Below is a small trained network, with its code and all its weights. Each question gives an input and a target symbol and asks what happens when units are switched off, that is, made to give their printed mean instead of their output.

import numpy as np


def w(rows, s, z=0):
    codes = np.array(rows[::2]) - 128.0
    scale = np.full(codes.shape[1], s)
    scale[-1] = z or s
    return codes * scale


def f(y):
    return y / 2 * (1 + np.tanh(0.7978845608 * (y + 0.044715 * y**3)))


def softmax(a):
    e = np.exp(a - a.max(-1, keepdims=True))
    return e / e.sum(-1, keepdims=True)


def log_softmax(a):
    a = a - a.max(-1, keepdims=True)
    return a - np.log(np.exp(a).sum(-1, keepdims=True))


def net(x, mask):
    ids = ['βγδζηλμξπστφψω'.index(c) for c in x.split()]
    T = len(ids)
    res = E[ids] + P[:T]
    r = res
    for j in range(2):
        rows = slice(3 * j, 3 * j + 3)
        q, k, v = (r @ M[0][rows].T for M in (Q, K, V))
        z = softmax(np.where(np.tri(T) > 0, q @ k.T / 3**0.5, -1e9)) @ v
        o = O[0][rows]
        res = res + np.where(mask[j], z, o[:, -1]) @ o[:, :-1]
    y = f(res @ A[0][:, :-1].T + A[0][:, -1])
    res = res + np.where(mask[2:14], y, B[0][:, -1]) @ B[0][:, :-1]
    return log_softmax(res[-1] @ U[:, :-1].T + U[:, -1])


Q, K, V, O, A, B = {}, {}, {}, {}, {}, {}
E = w([
[113,158,142,166,146,66,107,152],'β',
[134,196,77,148,97,113,215,26],'γ',
[189,132,43,121,248,132,140,147],'δ',
[190,38,14,157,209,143,149,172],'ζ',
[242,63,165,183,206,169,101,55],'η',
[208,6,97,184,118,204,175,194],'λ',
[94,70,42,78,124,163,72,75],'μ',
[100,162,162,160,126,135,131,134],'ξ',
[77,187,185,132,166,173,139,124],'π',
[182,80,106,141,214,228,158,137],'σ',
[97,200,146,130,168,141,182,96],'τ',
[140,212,85,118,133,148,232,236],'φ',
[73,157,160,96,111,163,45,155],'ψ',
[195,140,97,91,39,124,90,148],'ω',
],0.014)
P = w([
[102,49,223,165,165,92,154,119],'0',
[120,114,122,234,154,150,99,145],'1',
[145,124,117,182,179,144,106,142],'2',
[201,77,146,67,157,114,155,157],'3',
[202,86,132,127,108,149,116,154],'4',
[183,164,83,148,158,175,70,127],'5',
[208,125,101,2,186,134,127,141],'6',
[216,95,112,70,106,149,101,160],'7',
[179,162,72,131,133,212,32,119],'8',
],0.0088)
Q[0] = w([
[248,89,93,131,174,180,110,141],'h1',
[142,66,154,77,128,118,162,143],'h1',
[136,169,163,101,66,100,152,163],'h1',
[67,149,195,131,88,83,139,87],'h2',
[116,114,116,94,111,107,167,161],'h2',
[78,184,79,167,137,145,116,142],'h2',
],0.017)
K[0] = w([
[156,153,105,59,80,163,35,139],'h1',
[117,113,94,209,62,171,98,127],'h1',
[148,206,121,212,131,117,204,128],'h1',
[102,122,201,190,203,94,127,199],'h2',
[74,136,106,166,64,128,52,191],'h2',
[127,108,154,9,134,119,132,153],'h2',
],0.014)
V[0] = w([
[85,158,158,100,141,101,73,217],'h1',
[153,164,187,141,152,184,148,151],'h1',
[70,104,132,86,130,248,133,129],'h1',
[104,121,149,130,98,143,82,68],'h2',
[126,223,126,94,152,122,151,69],'h2',
[117,96,128,126,197,138,102,94],'h2',
],0.013)
O[0] = w([
[174,160,210,34,118,146,143,221,44],'h1',
[103,151,155,175,225,70,114,212,116],'h1',
[119,16,149,128,150,45,254,181,167],'h1',
[156,91,177,36,213,200,183,95,139],'h2',
[194,168,160,170,182,35,184,36,57],'h2',
[70,124,158,18,135,54,76,89,255],'h2',
],0.01,0.0069)
A[0] = w([
[48,254,143,102,113,59,128,127,64],'n1',
[44,202,169,94,105,173,115,125,211],'n2',
[77,180,175,204,184,143,104,87,210],'n3',
[118,156,152,44,27,102,103,76,253],'n4',
[46,182,67,80,132,34,116,167,93],'n5',
[190,36,82,101,122,179,58,85,47],'n6',
[45,219,139,104,44,71,173,188,110],'n7',
[146,57,90,160,144,106,79,62,90],'n8',
[181,164,131,78,86,125,56,98,150],'n9',
[111,97,45,124,116,159,163,164,165],'n10',
[205,95,93,144,105,207,163,220,22],'n11',
[234,55,198,152,179,139,146,132,36],'n12',
],0.0077,0.0059)
B[0] = w([
[132,179,235,51,80,43,132,90,157],'n1',
[166,132,84,193,147,241,147,118,174],'n2',
[211,110,56,123,72,42,67,179,205],'n3',
[116,143,152,192,206,134,154,102,215],'n4',
[15,147,94,88,153,172,225,87,174],'n5',
[157,190,179,95,82,133,135,155,250],'n6',
[127,170,185,138,1,139,239,124,148],'n7',
[139,123,140,69,60,224,146,144,235],'n8',
[89,174,159,168,163,130,111,96,168],'n9',
[150,159,199,175,149,174,112,155,190],'n10',
[89,204,184,92,178,28,65,59,156],'n11',
[53,228,63,139,136,129,161,206,169],'n12',
],0.0073,0.011)
U = w([
[167,227,185,138,175,172,94,84,149],'β',
[179,77,94,77,77,82,38,97,130],'γ',
[111,191,180,121,40,107,152,103,2],'δ',
[74,142,122,168,76,160,135,90,51],'ζ',
[47,175,34,77,194,116,82,72,104],'η',
[82,134,40,122,82,208,126,187,40],'λ',
[95,7,137,220,254,137,138,68,213],'μ',
[128,80,182,191,121,126,100,175,171],'ξ',
[123,146,164,64,176,70,125,193,91],'π',
[52,115,110,111,83,90,158,121,104],'σ',
[153,104,190,130,138,34,111,83,136],'τ',
[138,129,137,141,50,100,124,153,105],'φ',
[163,110,167,49,82,192,208,144,167],'ψ',
[196,145,36,183,157,179,159,185,183],'ω',
],0.0068,0.006)

Each question gives the input, a string of symbols that net reads in full, and the target symbol t.
The units are the heads (3 rows each of Q, K, V and O) and the neurons (one row each of A and B). Each row of codes is followed by its name. A weight is (code - 128) times the scale printed after its matrix; where a second scale follows, it is the last column's (O, A, B and U).
mask holds one flag per unit, heads first, then neurons. A switched-off unit (its flag False) gives its mean, the last column of its rows in O or B, instead of its output. The means were averaged over made-up inputs and are rounded, as every weight is.
A unit's drop is (log p(t) with every unit on - log p(t) with that unit switched off) / (log p(t) with every unit on - log p(t) with every unit switched off).
The circuit of an input: a set's keep is (log p(t) with only the set's units on - log p(t) with every unit switched off) / (log p(t) with every unit on - log p(t) with every unit switched off). Starting from the 12 units with the biggest drops (on a tie, the unit counted first), units are removed one at a time, each time the one whose removal leaves the highest keep (on an exact tie, the one counted first), for as long as the keep stays at least 0.8.
units of the circuit, in order: the units of the circuit, biggest drop first
most important unit: the unit with the biggest drop
top k neurons: the k neurons with the biggest drops, biggest first
which heads matter: for each layer, one digit per head in row order, 1 if its drop is at least 0.15 and else 0, layers parted by /
input ω η τ, target ω: most important unit : h2
input φ σ η τ ψ ψ η η π, target η: which heads matter : 11
input ω σ ζ β λ η β η φ, target β: which heads matter : 11
input σ λ η β, target λ: which heads matter : 01
input ζ η η η μ ω ζ, target β: top 4 neurons : [n11, n10, n3, n6]
input σ ζ β, target σ: units of the circuit, in order : [h2, n5, n7, h1]
input β τ η μ η δ τ, target η: units of the circuit, in order : [n5, h1, n6]
input τ φ σ τ δ β φ ω, target β: which heads matter : 10
input τ μ σ, target ψ: units of the circuit, in order : [h1, h2]
input ζ τ τ η γ η ψ λ β, target ψ: units of the circuit, in order : [h1, n7]
input η β ω δ β ω ω η λ, target β: units of the circuit, in order : [n11, h1, h2]
input γ φ β γ τ η σ λ, target ω: units of the circuit, in order : [h2, n12]
input ζ μ β β τ β ξ η η, target ψ: units of the circuit, in order : [h1, n8]
input τ η τ, target τ: units of the circuit, in order : [h2, n1, n3, h1]
input η η λ, target ξ: units of the circuit, in order : [h2, n10, n11, h1]
input φ η γ, target φ: most important unit : h2
input ζ β η μ π τ, target μ: which heads matter : 10
input η ω τ, target η: units of the circuit, in order : [h1, n5, h2]
input γ η η μ γ ξ τ η η, target ψ: top 3 neurons : [n8, n6, n4]
input η ω φ, target β: top 2 neurons : [n11, n10]
input σ σ ψ τ η β σ ψ λ, target π: units of the circuit, in order : [h1, n11]
input ψ β π σ, target π: top neuron : [n11]
input σ η η γ β δ π ξ η, target ω: units of the circuit, in order : [h2, n12, n3]
input η μ η η π δ, target ψ: units of the circuit, in order : [h1, h2]
input η π μ λ λ β π τ ζ, target ψ: which heads matter : 10
